Each row has a name. Each piece below is followed by the name of the row it came from, unless a question asks for something else. Each question is about the rows just above it. Places in a row count from 0.

[118 121 109  96 192] -> vut
[118 121 137 118 150] -> sumov
[118 121 137 118 206] -> Kip
[112 135  80 104 159] -> ruguz
[111 135 109 103 192] -> Soza
Table of tags by key:
[151] -> K663
[137] -> K174
[150] -> K516
[136] -> K508
[192] -> K492
Join sumov by its entry at place 4:
K516
Where do [112 135  80 104 159] appear?
ruguz
Among the named rows, does one hold [118 121] next to each other, in this order?
yes
Where do [118 121 109  96 192] appear?
vut
Does one of the named rows hold [206 118 137 121 118] side by side, in this order?
no
Where do [118 121 137 118 150] appear?
sumov

[134 124 132 119 148 202 127 137 121 129 104 117 106 113 137 118 118 129
 138 133 113 127 137 140 117 131 151 125 185 116 110 119 129 128 142  99
 134 123 133 140 137 127 129 133 120 125 105 134 139 137 104 132 127 120
 140 139 128 106 133] -> sumop
[136 141 120 123 134  84 134 134 126 128 143 126 145 126 122 135 118 123
 125 120 119 125 117 135 121 146 118 124 182 116 134 119 125 133 112  99
 132 123 115 127 112 127 133 132 121 138 132 123 127 122 143 123 126 128
 128 125 116 131 128] -> Memog
[136 141 120 123 134  84 134 134 126 128 143 126 145 126 122 135 118 123
 125 120 119 125 117 135 121 146 118 124 182 116 134 119 125 133 112  99
 132 123 115 127 112 127 133 132 121 138 132 123 127 122 143 123 126 128
 128 138 141 122 131] -> Ralon
[119 140 142 124 121 145 110 134 132 128 121 144 108 132 143 134 117 122
 144 125 112 126 136 134 134 123 124 116 118 182 135 119 136 129 128  99
 127 124 123 108 117 127 133 118 134 130 109 131 130 143 121 133 128 146
 131 121 111 110 126] -> dop
[116 132 139 131 114 154 113 126 134 128 124 143 114 136 138 131 129 125
 136 128 126 132 135 125 139 115 127 142 123 116 136 119 135 126 130  99
 123 129 129 110 125 127 129 119 138 126 121 131 126 138 124 132 129 142
 126 121 121 122 125] -> gozi
[119 137 143 123 125 171 109 136 130 128 112 140 100 128 147 129 117 123
 147 128 110 127 140 136 133 120 139 146 191 116 129 119 137 127 134  99
 128 125 127 111 123 127 133 119 133 128 102 133 133 147 112 135 128 143
 134 124 113 103 128] -> nupup
which: [136 141 120 123 134  84 134 134 126 128 143 126 145 126 122 135 118 123
 125 120 119 125 117 135 121 146 118 124 182 116 134 119 125 133 112  99
 132 123 115 127 112 127 133 132 121 138 132 123 127 122 143 123 126 128
 128 138 141 122 131]
Ralon
Among the named rows, does one hold [115 126 142 123] next to each other, in this order?
no
which: [136 141 120 123 134  84 134 134 126 128 143 126 145 126 122 135 118 123
 125 120 119 125 117 135 121 146 118 124 182 116 134 119 125 133 112  99
 132 123 115 127 112 127 133 132 121 138 132 123 127 122 143 123 126 128
 128 125 116 131 128]
Memog

[159 122 115 131 145]  bizu
[100 151 115 149 107]  Dab
[156  98  81 175 136]  fena
[ 89 154 101 159 111]  rut
[134 153 172 120 135]  puzes
[156  98 132 107 164]  bedak
[141 118 115 149 135]  div
[125 142 115 131 145]  tarum
[109 109  72 147 188]  fugud
[122 114  99 135 164]  dafim
[129 108 104 128 160]  Zupas
[147 135 170 110  91]  Sug
Which row holds this, read backwards? [107 149]
Dab
Among the named rows, does one hold [ 98  81 175] next to each other, in this order?
yes
Which value is in both dafim and puzes?
[135]
Shared by rut and bizu:
[159]
which: [100 151 115 149 107]
Dab
[159 101 154] is which row, read backwards?
rut

[117 177 132 125 130 140 107 122 111] : Fem
[122 138 146 133 140 117  86 123 101] : Dur
[117 137 132 116 115 154 131 116 122] : lem
Among the named rows, does one hold [137 132 116 115 154] next to each other, in this order?
yes
key -> tag
[138] -> K695
[117] -> K211
[136] -> K854
[137] -> K582
The tag of Dur, keyed by place 1:
K695
Which row holds [117 177 132 125 130 140 107 122 111]?
Fem
Which row holds [117 137 132 116 115 154 131 116 122]?
lem
Which row holds this, read backwards? [116 131 154 115 116 132 137]
lem

[127 106 122 116 120 129 131 122 131 127 119 119 147 134 129 128 154 138
 141 140 108 130 117 142 114 130 107 110 109 121 124 137 144 144 137 128
 109 135 123 136  94 135 104 113 113 121 151 126 126] = Vamob
[132 136 126 140 125 136 132 125 134 132 135 149 112 126 120 123 118 121
 114 121 137 125 135 117 148 141 136 144 148 127 138 129 110 111 125 129
 145 129 136 125 141 117 147 138 136 131 110 128 139] = rirom
[129 147 131 137 133 129 129 131 126 129 135 139 110 125 125 128 109 119
 115 117 142 126 136 114 145 124 144 144 146 131 132 123 113 113 121 129
 145 124 134 123 153 118 148 141 139 133 109 128 133] = lig
[129 149 134 138 136 128 125 133 125 130 136 136 109 124 127 128 103 117
 115 117 146 125 137 116 142 126 148 144 146 132 131 120 112 113 120 128
 144 122 133 120 158 121 148 141 151 113 121 129 130] = biti
[134  96 112 128 105 141 140 108 145 132 122 146 140 134 116 120 163 134
 134 141 106 126 121 134 135 122 100 124 123 115 137 144 134 130 140 128
 124 143 133 138  88 124 115 120 114 119 142 122 141] = bazaz
[129 150 134 141 134 128 127 132 126 128 138 139 106 123 126 126 101 117
 113 114 148 123 138 113 146 126 149 147 150 133 132 120 109 110 119 128
 148 123 134 120 161 120 153 142 144 135 104 129 132] = Pugev
[117 158 147 121 156 110 113 152 106 122 132  95 126 106 126 123  98 125
 130 121 145 131 131 127 107 137 153 122 120 143 113 110 132 138 117 128
 121 111 116 120 163 141 131 129 139 136 123 136 108] = dud
[109 168 159 111 171  97 103 166  92 117 130 140 133 120 161 145  87 128
 138 121 152 136 129 134  86 144 158 109 105 149 101 102 141 150 113 127
 107 104 105 116 173 153 124 126 139 136 130 139  94] = guvi
[135 138 124 146 121 138 134 121 137 132 137 157 106 127 115 121 115 119
 111 119 142 123 137 112 157 120 139 151 156 126 141 129 105 104 124 128
 154 129 140 123 147 112 152 143 140 133 105 127 141] = noz
Among the named rows, does one hold [152 143 140 133 105] next to each other, in this order?
yes
Which row holds this, read backwards? [111 110 129 138 127]
rirom
Which row holds this, read backwards? [151 121 113]
Vamob
Which row holds [121 130 125] read backwards?
dud
Table of tags by key:
[111] -> K408
[109] -> K342
[126] -> K886
[145] -> K9
[138] -> K535
[144] -> K432
[110] -> K966
Look up the entry of Pugev at place 33 in the table:
K966
[126 126 123 106] is which row, read backwards?
Pugev
which: [129 150 134 141 134 128 127 132 126 128 138 139 106 123 126 126 101 117
 113 114 148 123 138 113 146 126 149 147 150 133 132 120 109 110 119 128
 148 123 134 120 161 120 153 142 144 135 104 129 132]
Pugev

[116 109 134  64 125 128 134  64 120 128] = rul
[132  95  95 117 167 103 133 121  96 162] = Vosa
[126 128 134 189 117 109 134  64 125 128] = podi
[179 157 158 189 117 109 134  64 186 128] = Vuras
The one value in podi and Vosa:
[117]
Which row holds [128 125  64 134 109 117] read backwards?
podi
Which row holds [134 128 125] read backwards?
rul

[164 136 138  87  86  83] = Bes
[122 102 157 159 162 163] = Danak
[100 114 139 162 171 172] = Zozog
[115  86 139 123 124 118] = von
tags:
[162] -> K745
[125] -> K81
[171] -> K994
[124] -> K689
[123] -> K159
[139] -> K113
Look up the entry of von at place 4 in the table:
K689
Which row holds this, read backwards? [ 87 138 136 164]
Bes
Shared by Zozog and von:
[139]

[120 129 131 129 154 130 128 123 133 117] = fona
[121 129 131 129 154 130 128 123 133 118] = Todos
[121 129 131 129 176 135 130 120 133 117] = lito
[121 129 131 129 162 132 129 122 133 118] = rado
[129 131 129 154 130 127 123 131 133 117] = til
[121 129 131 129 176 136 130 123 133 117] = Dipa
[120 130 131 129 194 132 131 120 133 117] = Lis
[121 130 131 129 175 136 129 122 133 117] = bor
[120 129 131 129 181 136 130 123 133 129] = lagi
[128 129 131 129 190 139 131 120 133 117] = kugu
which: [120 130 131 129 194 132 131 120 133 117]
Lis
which: [120 129 131 129 154 130 128 123 133 117]
fona
Is [153 130] printed in one of the named rows, side by side and in this order?
no
Which row holds [120 130 135 176 129] read backwards?
lito

